[[139 130 150]
 [130 150 127]
 [140 132 147]
 [124 133 143]]
->
[[130 150 127]
 [140 132 147]]

[[123 129 129]
 [127 128 128]
 [129 137 128]
 [150 125 143]
 [128 127 128]]
->
[[127 128 128]
 [129 137 128]]

[[126 158 152 114 125]
 [122 152 149 115 111]
 [128 152 139 114 136]
 [126 155 142 117 150]]
->
[[122 152 149]
 [128 152 139]]

[[106 131 118]
 [134 110 113]
 [130 106 129]
 [138 120 122]
 [140 100 150]]
->
[[134 110 113]
 [130 106 129]]

[[119 116 125 128]
 [106 119 117 127]
 [114 116 125 128]]
->
[[106 119 117]
 [114 116 125]]

[[126 131 129 130]
 [135 128 128 128]
 [130 131 129 151]
 [127 130 123 136]]
->
[[135 128 128]
 [130 131 129]]

[[130 108 148 121]
 [138 107 136 116]
 [138 123 105 110]
 [112 122 141 134]]
->
[[138 107 136]
 [138 123 105]]
---
[[147 129 127]
 [121 150 126]
 [134 109 131]
 [130 137 131]
 [124 131 129]]
->
[127 150 134]

[[110 139 117  98]
 [152 148 110 101]]
->
[ 98 110]

[[131 141]
 [126 101]
 [136 109]]
->
[141 126]

[[137 150]
 [117 118]
 [143 148]]
->
[150 117]

[[131 133 138 112]
 [130 141 108 108]
 [148 117 107 149]
 [129 124 119 123]]
->
[112 108 117 129]

[[130 113 114 131]
 [101 150 141 119]]
->
[131 141]

[[126 100 139 130 129]
 [122 134 146 125 129]
 [129 126 149 129 128]
 [126 150 144 128 127]]
->
[129 125 149 150]

[[152 139 131]
 [115 124 125]
 [139 133 123]
 [115 124 125]
 [118 124 126]]
->
[131 124 139]
---
[[151 130 143 146]
 [105 126 114 110]
 [143 125 134 134]
 [156 127 144 145]
 [141 130 137 140]
 [136 113 122 115]
 [113 132 122 122]
 [116 120 115 110]
 [120 123 120 116]]
->
[[146 110 134 145 140 115 122 110 116]
 [143 114 134 144 137 122 122 115 120]
 [130 126 125 127 130 113 132 120 123]
 [151 105 143 156 141 136 113 116 120]]

[[138 131 110 140 135 140 143]
 [154 122 102 140 145 130 141]
 [141 128 104 144 139 141 134]
 [140 122  98 142 142 141 135]
 [144 123 105 146 141 132 140]
 [140 128 110 141 138 137 135]]
->
[[143 141 134 135 140 135]
 [140 130 141 141 132 137]
 [135 145 139 142 141 138]
 [140 140 144 142 146 141]
 [110 102 104  98 105 110]
 [131 122 128 122 123 128]
 [138 154 141 140 144 140]]

[[127 133 136 124 118 131 139]
 [124 123 120 136 156 124 105]
 [126 133 133 127 111 132 138]]
->
[[139 105 138]
 [131 124 132]
 [118 156 111]
 [124 136 127]
 [136 120 133]
 [133 123 133]
 [127 124 126]]

[[145 127 131 146 105 128 156]
 [102 113 103 104 149 135 142]
 [126 125 127 125 115 119 144]
 [113 130 117 111 118 113 145]]
->
[[156 142 144 145]
 [128 135 119 113]
 [105 149 115 118]
 [146 104 125 111]
 [131 103 127 117]
 [127 113 125 130]
 [145 102 126 113]]

[[127 140 121]
 [151 113 142]
 [125 130 136]
 [126 123 125]
 [126 136 125]
 [118 128 137]]
->
[[121 142 136 125 125 137]
 [140 113 130 123 136 128]
 [127 151 125 126 126 118]]

[[120 121 101 115 120 130]
 [131 110 136 118 140 129]
 [109 129 119 135 110 113]
 [133 123 131 117 141 141]]
->
[[130 129 113 141]
 [120 140 110 141]
 [115 118 135 117]
 [101 136 119 131]
 [121 110 129 123]
 [120 131 109 133]]
